Here is a tiny trained network, its code and every weight. The questions are about switching its units off for an input and a class, where a switched-off unit gives its printed mean instead of its output.

import numpy as np


def w(rows, s, z=0):
    codes = np.array(rows[::2]) - 128.0
    scale = np.full(codes.shape[1], s)
    scale[-1] = z or s
    return codes * scale


def f(y):
    return np.maximum(y, 0)


def log_softmax(a):
    a = a - a.max(-1, keepdims=True)
    return a - np.log(np.exp(a).sum(-1, keepdims=True))


def net(x, mask):
    res = np.array(x, float).reshape(1, 6) / 4 @ E
    y = f(res @ A[0][:, :-1].T + A[0][:, -1])
    res = res + np.where(mask, y, B[0][:, -1]) @ B[0][:, :-1]
    return log_softmax(res[-1] @ U[:, :-1].T + U[:, -1])


A, B = {}, {}
E = w([
[95,79,119,139,108,82,126,124,48,81,90,143],'x0',
[140,68,115,131,135,154,129,139,123,99,89,197],'x1',
[151,116,138,121,139,9,103,124,126,161,132,125],'x2',
[159,58,95,136,151,103,204,129,116,141,111,55],'x3',
[182,80,156,154,154,188,177,142,186,203,124,169],'x4',
[101,120,100,29,206,143,203,140,148,75,161,98],'x5',
],0.011)
A[0] = w([
[149,130,145,101,152,181,175,106,163,171,154,105,51],'neuron 0',
[133,132,121,135,112,128,152,130,114,128,149,123,63],'neuron 1',
[180,138,137,112,155,192,189,134,233,183,151,102,47],'neuron 2',
[128,165,95,114,130,71,144,108,100,119,144,53,39],'neuron 3',
[160,162,176,225,59,138,67,122,154,244,116,168,45],'neuron 4',
[94,199,175,106,120,132,32,130,130,108,167,179,85],'neuron 5',
[114,159,101,103,123,49,147,101,87,110,165,15,66],'neuron 6',
[98,94,78,129,119,205,145,123,72,53,96,160,118],'neuron 7',
[154,95,145,74,191,8,166,154,135,161,135,109,114],'neuron 8',
[126,124,137,133,129,124,129,130,133,131,138,135,71],'neuron 9',
[103,135,114,122,114,178,151,129,122,110,139,124,14],'neuron 10',
[154,65,124,93,172,86,136,142,163,158,115,171,33],'neuron 11',
[151,144,139,114,158,137,98,114,153,131,151,157,15],'neuron 12',
[110,147,108,124,122,162,158,138,115,102,144,137,35],'neuron 13',
[123,116,105,119,149,48,148,128,115,130,119,66,101],'neuron 14',
[116,134,110,91,162,228,183,129,157,136,157,128,151],'neuron 15',
[127,153,145,81,182,254,200,148,178,102,150,113,163],'neuron 16',
[112,154,107,109,114,56,153,122,110,115,119,43,29],'neuron 17',
[138,126,124,121,152,179,171,120,161,119,152,108,98],'neuron 18',
[133,135,115,127,111,144,146,123,139,145,122,115,68],'neuron 19',
[152,143,158,182,90,138,49,136,134,175,134,141,45],'neuron 20',
[137,97,106,153,121,161,150,129,96,80,89,147,30],'neuron 21',
[199,132,136,104,148,185,170,139,226,202,150,90,73],'neuron 22',
[95,148,114,112,127,191,163,147,117,77,138,138,23],'neuron 23',
[83,220,133,81,122,113,55,105,137,76,173,150,40],'neuron 24',
[172,61,83,174,90,150,129,109,85,115,56,155,74],'neuron 25',
[158,54,152,114,173,89,164,142,137,147,99,188,77],'neuron 26',
[164,126,116,117,160,177,152,138,201,172,150,103,6],'neuron 27',
[114,150,120,129,143,106,85,119,159,98,127,145,3],'neuron 28',
],0.0091,0.0056)
B[0] = w([
[129,163,82,169,163,137,147,176,161,137,145,150,173],'neuron 0',
[121,117,151,131,127,130,112,109,139,148,121,120,129],'neuron 1',
[136,173,71,220,165,144,136,204,203,184,149,115,208],'neuron 2',
[113,133,159,146,121,101,95,156,91,114,149,63,173],'neuron 3',
[176,151,226,211,70,173,64,24,84,228,123,164,249],'neuron 4',
[140,218,91,72,71,116,88,132,201,109,116,208,223],'neuron 5',
[62,103,162,153,133,52,64,133,58,130,165,23,206],'neuron 6',
[90,76,169,69,123,211,148,173,90,65,87,129,208],'neuron 7',
[177,95,90,112,145,2,159,32,110,165,157,141,209],'neuron 8',
[112,118,132,131,126,122,130,119,132,126,124,124,128],'neuron 9',
[110,110,153,110,140,142,137,64,133,122,128,133,144],'neuron 10',
[179,124,99,126,123,85,170,68,135,148,137,203,169],'neuron 11',
[141,152,107,142,127,137,130,151,151,116,113,144,142],'neuron 12',
[107,112,160,100,123,152,129,76,132,122,120,145,145],'neuron 13',
[148,78,126,129,156,47,110,132,82,132,152,81,187],'neuron 14',
[69,136,124,122,181,210,155,116,180,160,145,96,219],'neuron 15',
[41,139,145,97,210,215,180,109,221,158,190,90,251],'neuron 16',
[99,103,138,148,133,93,97,152,84,127,160,58,179],'neuron 17',
[97,118,124,130,175,162,136,124,151,139,133,113,174],'neuron 18',
[132,125,111,150,124,128,120,147,133,119,147,133,133],'neuron 19',
[141,161,197,128,65,175,108,79,121,158,127,137,199],'neuron 20',
[123,104,129,123,116,165,154,163,110,103,81,138,158],'neuron 21',
[156,178,56,251,168,122,126,193,186,157,140,121,208],'neuron 22',
[87,102,189,65,109,161,153,82,123,113,128,126,168],'neuron 23',
[137,197,49,58,66,85,72,192,169,52,112,132,206],'neuron 24',
[171,88,128,218,120,157,142,203,92,85,76,154,190],'neuron 25',
[209,108,95,113,138,82,172,109,108,123,102,196,190],'neuron 26',
[152,173,99,200,156,120,134,165,187,142,152,97,174],'neuron 27',
[150,162,123,116,118,116,138,157,153,109,120,127,141],'neuron 28',
],0.0073,0.013)
U = w([
[102,96,134,124,134,29,94,121,29,118,158,3,171],'0',
[114,242,72,32,70,101,51,153,159,56,129,167,173],'1',
[155,31,126,178,112,195,177,208,57,64,28,189,148],'2',
[225,56,80,116,163,28,214,65,97,160,119,211,91],'3',
[38,113,169,13,171,239,191,107,147,94,145,121,5],'4',
[131,174,74,193,201,176,170,163,224,196,169,115,156],'5',
[188,176,237,200,47,158,62,42,105,211,118,190,144],'6',
],0.0067,0.0029)

Each question gives the input, the list of numbers given to net, and the class t.
The units are the neurons (one row each of A and B). Each row of codes is followed by its name. A weight is (code - 128) times the scale printed after its matrix; where a second scale follows, it is the last column's (A, B and U).
mask holds one flag per neuron, in row order. A switched-off neuron (its flag False) gives its mean, the last column of its row in B, instead of its output. The means were averaged over made-up inputs and are rounded, as every weight is.
A unit's drop is (log p(t) with every unit on - log p(t) with that unit switched off) / (log p(t) with every unit on - log p(t) with every unit switched off).
The circuit of an input: a set's keep is (log p(t) with only the set's units on - log p(t) with every unit switched off) / (log p(t) with every unit on - log p(t) with every unit switched off). Starting from the 12 units with the biggest drops (on a tie, the unit counted first), units are removed one at a time, each time the one whose removal leaves the highest keep (on an exact tie, the one counted first), for as long as the keep stays at least 0.8.
circuit, biggest first: the units of the circuit, biggest drop first
k most important neurons: the k neurons with the biggest drops, biggest first
drop of u: that unit's drop, to one decimal
input [6,2,2,-5,8,5], class 3: most important neuron	(neuron 26)
input [-1,1,-4,6,-5,1], class 0: circuit, biggest first	(neuron 6; neuron 5)
input [7,6,-7,-4,-8,2], class 2: 2 most important neurons	(neuron 7; neuron 16)
input [1,8,1,4,0,8], class 4: 2 most important neurons	(neuron 16; neuron 7)
input [-6,-3,1,7,1,-6], class 6: 2 most important neurons	(neuron 4; neuron 16)
input [7,-3,-7,-3,-3,-4], class 1: circuit, biggest first	(neuron 24; neuron 4)
input [0,-2,2,-2,-4,0], class 1: 2 most important neurons	(neuron 24; neuron 5)
input [-4,7,7,6,-5,8], class 0: 3 most important neurons	(neuron 6; neuron 17; neuron 3)
input [-1,-6,-1,0,-8,-4], class 0: 3 most important neurons	(neuron 6; neuron 17; neuron 3)
input [2,-6,7,4,7,7], class 3: 3 most important neurons	(neuron 8; neuron 26; neuron 11)
input [-6,3,1,-3,-5,5], class 1: 3 most important neurons	(neuron 24; neuron 7; neuron 5)
input [-8,-4,-3,-1,-5,-4], class 6: 2 most important neurons	(neuron 4; neuron 20)
input [3,4,-4,-2,0,0], class 2: 2 most important neurons	(neuron 16; neuron 25)
input [3,-6,7,8,2,7], class 0: circuit, biggest first	(neuron 6)
input [2,5,2,7,-4,-6], class 2: drop of neuron 25	0.9
input [-3,4,-7,-7,-2,-3], class 1: drop of neuron 24	0.9
input [1,-2,3,-7,-1,-2], class 1: drop of neuron 24	1.5
